Where the symbols take the nodes:
pf ra sz
pf fi bn
pf sa rc
lj ra br
lj fi hj
lj sa mz
nz ra dt
nz fi cp
nz sa cn
zl ra hj
zl fi lf
zl sa rh
tz ra cq
tz fi jm
tz sa zl
mz ra nr
mz fi br
mz sa fz
gs ra lp
gs fi hc
gs sa tt
mb ra cz
mb fi sj
mb sa ct
sf ra bs
sf fi ht
sf sa mn
rd ra gp
rd fi jd
rd sa gs
mn ra nq
mn fi dl
mn sa qr
ht ra hf
ht fi lt
ht sa dl
ld ra pf
ld fi dg
ld sa sz
ct ra zm
ct fi dr
ct sa qp
dl ra sf
dl fi bb
dl sa bs
sz ra rc
sz fi lh
sz sa jm
gj ra rf
gj fi fz
gj sa hr
hg ra lg
hg fi nj
hg sa cc
nq ra nz
nq fi bf
nq sa dt
fb ra cr
fb fi tt
fb sa tt
hn ra gl
hn fi zl
hn sa rf
dq ra bf
dq fi hg
dq sa qg
nc ra br
nc fi gz
nc sa rg
ns ra rj
ns fi mr
ns sa mc
bn ra lh
bn fi qm
bn sa dl
qf ra hz
qf fi ls
qf sa mb
rf ra hr
rf fi bd
rf sa rd
lp ra tt
lp fi rd
lp sa rj
nh ra cn
nh fi td
nh sa bn
gn ra nm
gn fi mn
gn sa fd
cn ra dg
cn fi tz
cn sa td
hz ra mb
hz fi dr
hz sa cz
lg ra cc
lg fi mm
lg sa dq
ms ra bh
ms fi mr
ms sa ll
hc ra rq
hc fi rg
hc sa ms
sj ra qf
sj fi gq
sj sa hz
hl ra nc
hl fi ll
hl sa bp
ml ra sr
ml fi mp
ml sa nj
qp ra jt
qp fi gz
qp sa hc
cz ra ct
cz fi qf
cz sa sq
mg ra gg
mg fi sf
mg sa ng
rp ra fq
rp fi nc
rp sa hc
dr ra sj
dr fi dh
dr sa qf
ls ra dr
ls fi mr
ls sa bp
lt ra nl
lt fi sr
lt sa fc
mm ra gn
mm fi ml
mm sa nl
dt ra cn
dt fi zp
dt sa dg
jd ra tl
jd fi qr
jd sa lh
mc ra lq
mc fi cr
mc sa lm
nm ra fd
nm fi mg
nm sa bf
dj ra qj
dj fi dj
dj sa dl
nl ra fc
nl fi gq
nl sa sq
gz ra cq
gz fi gl
gz sa dr
fc ra sq
fc fi mm
fc sa nj
jm ra gb
jm fi pf
jm sa lf
zq ra ms
zq fi mc
zq sa mh
gq ra mm
gq fi zr
gq sa lt
cc ra dq
cc fi sg
cc sa zf
bb ra qp
bb fi dd
bb sa hf
cp ra zp
cp fi sr
cp sa nq
tl ra gl
tl fi rp
tl sa fb
gb ra lf
gb fi sz
gb sa tz
sr ra gq
sr fi zj
sr sa mm
qj ra ls
qj fi zq
qj sa dr
pc ra dj
pc fi qp
pc sa fm
tt ra jm
tt fi gp
tt sa gl
qz ra mr
qz fi tl
qz sa bh
td ra sc
td fi gn
td sa qr
dd ra mp
dd fi dj
dd sa zj
rq ra cr
rq fi rp
rq sa ns
dh ra qj
dh fi lm
dh sa hz
lf ra tz
lf fi lf
lf sa gf
mh ra zn
mh fi zm
mh sa hf
bd ra hn
bd fi mz
bd sa gj
hj ra sc
hj fi tz
hj sa gf
zf ra jg
zf fi lg
zf sa ng
mr ra gb
mr fi gl
mr sa gs
cr ra ct
cr fi ll
cr sa mh
qm ra nh
qm fi td
qm sa jd
lq ra lm
lq fi ns
lq sa zq
mq ra pc
mq fi jt
mq sa dj
nj ra cm
nj fi nl
nj sa sg
dg ra td
dg fi nz
dg sa sc
gl ra fb
gl fi bp
gl sa qz
bs ra ld
bs fi hf
bs sa cp
qr ra gp
qr fi dg
qr sa nh
fq ra hc
fq fi rf
fq sa rq
hr ra rd
hr fi hn
hr sa gp
zm ra nc
zm fi mb
zm sa lm
fm ra rp
fm fi mq
fm sa sf
fz ra bd
fz fi br
fz sa zp
gf ra lj
gf fi zl
gf sa br
gp ra nc
gp fi rf
gp sa fq
rc ra jm
rc fi ld
rc sa sc
ll ra gz
ll fi mr
ll sa hz
zh ra hl
zh fi cq
zh sa nc
br ra bp
br fi rh
br sa nr
bp ra rg
bp fi zh
bp sa rp
mp ra zj
mp fi fm
mp sa zr
nr ra fz
nr fi lj
nr sa bd
rh ra fd
rh fi ch
rh sa lj
lh ra bd
lh fi nh
lh sa pf
sc ra qr
sc fi cn
sc sa qm
lm ra zq
lm fi rq
lm sa ms
fd ra bf
fd fi sg
fd sa cp
bf ra cp
bf fi gn
bf sa zp
cm ra sg
cm fi fc
cm sa hg
zp ra nq
zp fi fd
zp sa hf
jg ra dd
jg fi mm
jg sa hf
jt ra cm
jt fi ct
jt sa zn
qg ra dd
qg fi mc
qg sa mp
zr ra ml
zr fi dd
zr sa sr
ng ra dl
ng fi td
ng sa ht
rj ra mc
rj fi rq
rj sa lq
zn ra mq
zn fi qp
zn sa pc
zj ra zr
zj fi qg
zj sa zr
sq ra qg
sq fi lt
sq sa cm
rg ra rp
rg fi fz
rg sa fq
sg ra cm
sg fi sq
sg sa mg
ch ra zl
ch fi lh
ch sa mg
gg ra gn
gg fi bs
gg sa nm
hf ra dl
hf fi ng
hf sa sf
bh ra cq
bh fi nc
bh sa qf
cq ra cz
cq fi qz
cq sa hr

The rows follow the links: the fewer symbols apart two nodes are, the more alike their rows tend to be.

Each row is also shifted at random along 9 hidden directions that mean nothing.

Row, then node:
 164   -20   -15    -7    -4    70   -26    46    57    -1    -7    -6    22    12   -18   -20     6    65    15   -27    16    41   -17     2   -34    16    10    27     5  -115    29   -47    18    24    13   -25    -6   -15   -10    12    53   -58   -35   -49    32   -23   -18   -58    14   -11    22    -3   -19    19    -3    27   -25    14   -11   -44    23    14    17   -35   -96     2    -3; node mb
  75    -3   -13   -33    27    -9   -62    -8   -15    52   -11   -77    11   -11    -2   -46   -51   -26    35     0    31    74    47   -48    54   -31    41    25    30   105    36     5    16    17   -40     8     1    43    43    23   -30   -37    13   -23    27     7   -10   -17    40   -47     9   -35    18   -51   -40    24   -27    -3    29   -38   -20   -69   -30     9   116   -19    27; node gq
 -80     2    -8    13   -32   -45   -19     8   -53    37    -2     1    14     3    49    -9    54    27     6   -31    34   -35   -10     2   -56    52    21    22    -3     8     9   -19     6    16     2     7    24   -34    -8     1    25    60    -3   -41    15     3   -14   -38   -22    45    -7   105     0    31    29   -28    -3    -2   -28   -16    44   -28     3   -16    47   -11   -23; node bh
  46    39   -18   -24   -20   -11   -48    -5  -109    65   -55   -70    -6    39   -30   -55     1   175    52   -65   -11    -6    19   -45  -176   -46    88   123    92   -87    26    -7    36    27    -6   -79    12    -9    74     0   -59    -4    29    42    -4    15    37   -24     8    40    29   -51   -31   -35   -18    31    -2   -57    10  -188     1  -163    23    17    60   -43    14; node cn
 162   -13     1     0     5   -57    38    45     2  -164    45    17    11   -39   -20    41    17    58   -24    36   -54   -25   -22    31   -42     2   -28    81   -87    -7   -10   -37   -19   -21   -10   -13   -12  -147   -65    47    71    36   -40    20     7   -10    22   -19    -7    18     7   -12    33    45    18     9     6     4   -44  -125     7    35   -23   -34     9    28   -18; node lj
 -46    -4    -1     3   -28    93    17   -49    42   131     4    18   -15    -1    -6    17    16   -62   -39    38    -3    28   -38     5   152    32   -32   -37   -11   -40    -3    68    10     0     6    23     9   133    -2     3    -3   -64    38     1   -12   -10   -12    -6    16   -13   -27   -37     1    19    16    14     2    23    19    86    -1    14    -4    39   -19   -24   -26; node lp
 180    -4    -2    17    -9    47    17   -45    47   -21    -3    -7   -16     6    33    14     9    56   -39     3    14    24   -13   -12   129    27   -41    60    -5  -151   -17    49    14    -1    14    39    17    85   -13    24    12  -135    41   -12    -6     7   -10     1    13    -6   -42    80    -6    28    17   -36     8     7   -16    96    11   -10    15    27     4     5   -16; node rj
  18     8   -13    16    24    91   -59   -28   113    23    -6    -8    -8   -18    15   -58   -48    24    19   -43    37    82    71   -41    -5   -29    21    -1    40   -89    10    10    27    35   -56    39    -4    -2    49   -62   -61  -120    37   -11    15    11   -11    13    17  -100    -7   105    23   -55   -32   -54   -19   -20    58    17     2    13   -32    18  -122    -4    32; node nj
 165     5   -28    26    27   -24   -39   -23    50   -21    -2    18    -3   -11    43   -29   -52   -62    17    16    15   103    43    -8   145   -32    22    34    24   139    31    14    24    21   -35    62     2     1    38   -69   -20   -65    20   -13     9    -1    -8    -9    11   -92   -14    47    12   -42   -38   -19   -12   -13    83     1    -2    -9   -26    13   123    -4    24; node hg
 330   -17   -12   -10    45    60    42    11   204    -8    -2    35   -11    26   -16    21   -57  -190   -12    28   -44   128     4    47     2   -54     3  -134    11   244    47    -7   -12    -1    31    45   -31  -173    29   -30    73    22   -21     2   -28   -23    19   -49    24  -173    -4    -3   -29   -19   -32     6    24     4    47   -58   -18   138    24   -11  -125    20    22; node ng
 -35     4    -8   -20   -40  -115    13    -5   -97   -25    13   -26   -18   -37     8     8    23    -5    21    20    -3    18     2   -17   -62    11    49    12   -12   234    22     2    -7     1   -44    -3    27    -9    56    -9    -9     2     2     0   -38     4     9   -32     5   -57    10   -40    31    12    10    18    34   -13    22   -37   -13  -140   -36    16   205   -39   -22; node gj
  45    17   -11    41    29    28   -22   -27    28   106     0    37    -4   -12    51   -18   -32   -30     2   -43    23    -3    56    -7    20   -22    17   -21     8   -21     3    17    16    28   -23    23    -7    13    16   -69   -16    21    26    -7     1     7     1     8   -30     8   -19   125    18   -32   -25   -44    -1   -19    30    45    22    17   -16     8   -23    24    25; node cc
-181   -18    -1     9   -30    28    24   -35    19    69    12    38    11    -4   -17    23    36  -117   -41    42    -5   -17   -51    33   105    42   -31   -77   -33     7   -11    53    -5    -1    20     3     1    22   -35    -2    20    94    17    -4    -1   -20   -12    -1   -12    44   -20   -71     0    33    23    26    -2    31     1    31     6   111     2    27   -69   -14   -29; node fb
-172   -29    -5   -42   -17     0    34    -7   -67   -20    -6     0     5    10   -78    24    20    -2   -12    58     9   -94   -48    16  -121    33   -47  -109   -13    40   -64    39     2    10    23   -86    -9    91   -47    28   -86    -9    10    28    -9   -44   -28   106     6    13    27  -237   -15    13     4    46     4    47   -10    51    -1   -55    10    28   -45   -27   -12; node lq
 -83    35    -7   -23   -11   -42   -26   -17   -13  -114   -43   -53    -7    46    13   -34     1    33    29   -63   -13     3    15   -45  -151   -35    44   -63    78    10    13     6    18    32    11   -18    10    -5    59     2   -57   -45    25    42    -4    -1    23     0    13   -41     7    36   -40   -27   -10   -22    -2   -50    -5    87    12   -31    31    16   -61   -24     7; node dg
  35     5    17    13    11     7    39    31    45   -53    51    37    11   -32    34    46    21    42   -35    -2   -45   -73    -2    32  -183     4   -54   -23   -78   -18   -38   -34   -24   -19    -4    16   -19  -166   -78    32    64    40   -32    30     0     3    23    20   -24   -18   -12   137    32    40    31   -67     9   -13   -82   -21    37    54   -11   -45  -128    62    -8; node rh
-136   -25    -6    -8    -8   -61   -11    36   -63   -30    -9   -10     6    24    20     6    11   -14    11    79    28     3   -38     5   116    45   -36    47    14   112   -29   -39     1    -3    38    47    17   103   -42    26   -31  -106   -41   -23    21    -6   -30    42    13   -41    10    -8   -31     8    10   -16   -14    35     2    85     2  -115    28   -34   211   -13   -25; node qj
-236    33   -10     0     8   112    20   -14    93   275   -13   -40   -37    30    80    11   -13   -75    -5   -13     5   -25    35   -18    22   -12   -28    -8    26   -13   -25   -17    18    34    18    86    -1  -121    15    18   -42   106     5    36   -40    14    19    54     5   -17   -24   232   -11   -26    -7  -118    42   -40   -42   -90    49    86    15   -14  -117    25     6; node nq
  16    30    13    -5    -9   -87   -61   -13   -85    -2   -29     1    38    11   -20   -40    12  -117    31   -37   -17   -54    -9    -7    73   -17    43  -102    32    30     6    15   -20    -5    15   -60     0    58     1   -26   -37   206     9    38    52     2    28    -4   -25   158     9  -115   -14     2     2    63   -44   -18    24    65   -27   114     5    23    16   -26    -1; node pf
 -89   -31   -25   -18   -36     5     8    -5    -1    18    -5   -10     2    13   -29    10    32   -83    -6    65    28    -3   -54    11   144    51   -35   -26     5    41   -38    21    13    18    22   -14    20    77   -19    12   -53    16     1    -8     0   -34   -34    42    25    17     6  -139   -16    26     4    32    -9    46    25    -6    -3    35     8    12    42   -44   -37; node ms
 -25   -25   -21    -3   -24   -28   -20    28    59  -116     2   -17    14    17    35    -7    21   -27    10    26    24    41   -22     2    25    39   -14    22     6    76     4   -40    12    14    11    52    17  -103   -24    18     9   -31   -35   -40    25   -16   -20   -25    19   -75    -4    82   -12    21    15   -43   -13    17    -2   -26    23    44    18   -29     9    -8   -28; node ls
 -31    17    29    -4    10  -174   -59   -30   -51  -247   -26   -97   -21     4    41   -59   -23    51    53   -92    69    -1    88   -71   -39   -24    77    95    70     2    13    -2   -15   -22   -47    22    13  -177    85    -2   -91   103    45   -21    -6    75    -2    14     8    46   -18   154     9   -58    -4   -69    13   -51   -10   -84   -45    62   -16    24    51    -6    33; node dd
  52   -31   -22    -6   -15    11    19    -8    67  -155    -3   -14    -1    15   -25    12    15   -14   -25    53    10    14   -45     7   154    32   -57    51    -2   -97   -37    25    13     9    25     4     4   -46   -33    31   -29   -14    -1    -9     3   -27   -25    36    31    18   -16   -66   -20    25     4     3    -2    36     6   -51     3   120    17    12   -63   -14   -22; node lm
 -89    -8   -10     8   -43    33   -19    14    41    29    -8     3    -4     6     9   -16    30   -22    19     0    38    43   -20    -7    68    41     8     3    26   -20    18   -29    14    16    -1    26    27    21    15   -29   -12   -44   -16   -38     7    -4   -20   -30    10   -35     7    42    -5    10    19   -11    -9    12    33    21     0    16    -1   -16   -24   -40   -31; node gz
-199    12    13    35   -45    15    24   -22    -4   104    13    -5   -34   -20    64    18    41     9   -12   -12    25   -10    -1   -25   174    39   -20    90    -8  -132   -16     6     6    -4   -24    60    31    46    21    -5   -17    13    16   -16   -35    32    -6    -2    -7    59   -31   156    25    26    36   -60    37   -12   -14    25    13    22   -25    -1    46   -15   -35; node rg
-352    24    -3   -14     1    26    13   -15    10   117   -19    -7     2    44    20     4     3   -32   -20    30   -39   -43   -12    19  -129   -18   -21   -28    24   108   -26    16     2    13    42    31    -5  -125   -30    18   -20    77    12    55    -7    -9    31    49    -5   -42   -13    66   -37    -9     4   -61     6   -29   -31   -96    28   -10    42     3   -37    15    -4; node td
 187     4   -17    -2    -7   -79   -54    32   -90   -49   -18   -21    24     8     7   -45    15    36    52   -82    42    -4    17   -32   -77    13    79   -19    36     3    39   -51    14    30   -12   -63    14    62    46   -16    11    28   -24   -49    37    -5   -15   -66   -10    69    32   -33    -8     3    -9    50   -28    -4     6    70    15   -53    -4   -18    68   -22    11; node cz
 -97    -8    -2    -1   -19    -1   -35    34    31   -49   -13   -16    15    19    19   -24    24   -16    24   -48    43   -33     0   -11   -86    33     9   -53    27   -60    -4   -48     6    24    12   -12     0   -85    -8     2   -16    80   -23   -33    24    -6   -18    -6    -8    28    11    75   -12     4    11   -26   -18     0   -27    18    31   102    16   -28  -148    -3    -7; node dr
  69   -56   -31   -34    18    82    36    52    90    60    24    26    44    19   -37    46     1  -103   -43   125   -26    33   -82    68    88    44   -78   -53   -61   129   -15   -30    -1     2    73    23   -21    18  -111    71    96   -56   -73   -27    35   -67   -28   -11    32   -84    12  -122   -34    47    -7    46   -27    78   -28    -7    26    22    38   -46    -1    24   -27; node dh
 -53   -36   -37     7    27   -46     2    20    27  -332     9    36    -2   -20   -71    -6   -43   101    11    47    -7    46    22    15   -38   -37   -16    85   -10   -54   -11     1    28    29   -33   -41   -21   -74    -6   -48   -41  -126    -4    11     5   -40   -11    46    13   -81    19  -164    11   -38   -43    35    -4    24    73  -105    -4    -6   -16     7   -44    -2    29; node sg

From each start, follow one symbol. Which node do you reach?
Answer with the node's name.
start  -66   -19   -25   -13    38    95   100    41     4   134    30    27   -11     3   -23    87   -25    -5   -49   116   -66   -14   -45    53   161   -13   -90    44   -77   -51   -33   -13    10     0    49     1   -33   119   -77    83    83   -54   -53    37   -31   -56    12    34    12    25     5  -116    -9    21   -24    51    27    49   -45   -28    42   -36    16   -36    63    51     3
sa: hf
start  168    20    15    10     3    12   -37    -1   -92    98     2    39    52    -8   -35    -7    20    16   -20   -22   -41   -62   -30    20    57    -3     3   -24   -26  -133     4    19   -17   -21    22   -73    -8   161   -56    -1    46    69    -7    23    62    -4    21   -26   -34   168    10  -118    -3    35    14    89   -50     2   -13    74    -8     1     8    11    23     6     0
fi: pf
start   38    20     6   -35   -18    25   -55   -10     4   -28   -45   -19    16    32   -80   -53    -4   -28    42   -33   -30    47   -12   -21  -124   -39    60  -123    79    57    35    19    -2     4     9   -67     3    83    59   -41   -59   -52    20    38    17    -2    20   -24    23   -53    34  -172   -40   -27    -8    68   -27   -24    63    58   -48   -35    20    27   -76   -62    10
ra: lh
start   12     7   -33    -5    23    47    30     3   108   128     0   -22   -32    11    49    17   -42  -154     1    46   -20    63    17     5   140   -35   -21   -18     8   166    -2   -16    21    31    12    84    -1   -90    21     2   -18    47   -12    24   -38   -16    13    27    25   -87   -16    94    -9   -30   -32   -55    34   -10    17   -76    30    74     5   -15    24    12     9
fi: gn
start   23    17    37    -8    12     9     4     7   -54   182   -31   -19   -26    22   -22   -12   -24   -32    46   -35    31   -19    30   -14   -81   -18    52   -46    51    88    19   -25   -30   -40     3   -18    -8    31    70   -29   -39    77    -1    -8   -36    40    -6    11    -9    23    26   -18   -17   -40    -6    10    25   -17    24   -40   -59   -62     6    -3    35   -10    27
fi: dd
start  150   -40    30     8    14    12    62    46    20  -233    13    87     7    10   -71    56     1    73   -24    13   -24     4   -49    55   -56    13   -35   -65   -42  -110    13   -26   -34   -53    41   -56   -27   103   -39    -8   105  -156   -53   -34    -8   -11   -17   -40   -14   -12    20  -133   -21    32    14    83     8    50    -6   178   -34     6    34   -27   -97    33     4
fi: gz
start  -26   -14    -2   -12   -21    77     6   -21   113    -7   -14   -10   -11    27    10     4    17   -60   -16     6    32    -5   -23    -6    53    37   -58   -77    16   -70   -43    18     4    13    21    33     5     0   -21    13   -60   -46    12    -3    -5    -5   -24    58    21   -48   -21    58   -22    10    20   -62     8    17   -15    97     5   114    25     8  -169   -10   -18
ra: ms
start  -34    27    25    16    11    -7   -29   -11    -1   -18    -6    28    36    28    13   -12    16   -20   -24   -43   -41   -70   -15    18   -51   -14    -5   -70     9   -73    -8    17   -24   -17    43   -17   -11   -20   -54    -3    21    88     7    36    43    17    36     5   -30    81   -14    40   -26    20    18    -8   -34   -24   -35    81    11    92    33     3  -110    28    -2
ra: pf
start   48   -12     9    32    -5   -53    52   -49    -8     3    26    22   -10    12   100    57    32    41   -74    31     4   -37   -24    34   -17    53   -53    85   -44    78   -30    53   -13   -22    44    94    13  -105   -61    33    77   -19    33   -29   -14    21    -7    -5   -28   -35   -61   241   -13    50    43  -105    30     7   -75     0    42   -58    25    10   126    53   -29
ra: cr
start   27    18    38    50     4   -82   -12    10   -73    35   -21    36    -7    11    51   -15     6   -11    29   -91    48   -62    40     1   -63     9    56   -15    32     3    13   -36   -33   -31    -4     5     6   -49    41   -73    -6   151    -7   -40   -15    62    -9   -17   -57   100     2   153    -9   -10    15   -42    10   -28     5    31   -21    27    11   -14    28    19    16
ra: cm
start   69     9   -13     8   -49   -27   -22   -50     1   -17   -16   -22   -18    -1     4   -32    23   -21    12   -26    29    63    -5   -32   134    20    36    33    47   -17    31    50    17    11   -26     4    33    64    76   -39   -32   -22    54   -12   -13     9    -7   -48    15     7   -11   -24     7     2    11    18     7    -6    54    21   -24     5   -14    47    67   -65   -26
fi: hc
start  335    38     6    12   -28   114   -74   -19   104     1   -30   -15     5    18   -42   -68    10    91    19   -95   -33    98     7   -34    21   -35    53    64    58  -271    61     9    15    -1   -19   -26    12    -4    60   -38    22   -72    28    26    33    29    35  -100    13    13    -1    14    -7    -1     8    32   -34   -46    42   -70   -37    63    -2    18  -173   -44    -2
ra: bd
start  130     9    12   -29    14   -22   -57   -42    73   -88   -23   -82   -10    -5    20   -59   -47   -70    36   -67    47    68    73   -68    -6   -28    51   -74    61    75    25    25    -7     9   -45    33     2   -52    81    -5   -77   -13    48   -18     3    35   -15     6    34   -77   -16    81    12   -61   -19   -49    -9   -24    19    81   -40    74   -25    30   -61   -12    34
sa: mp
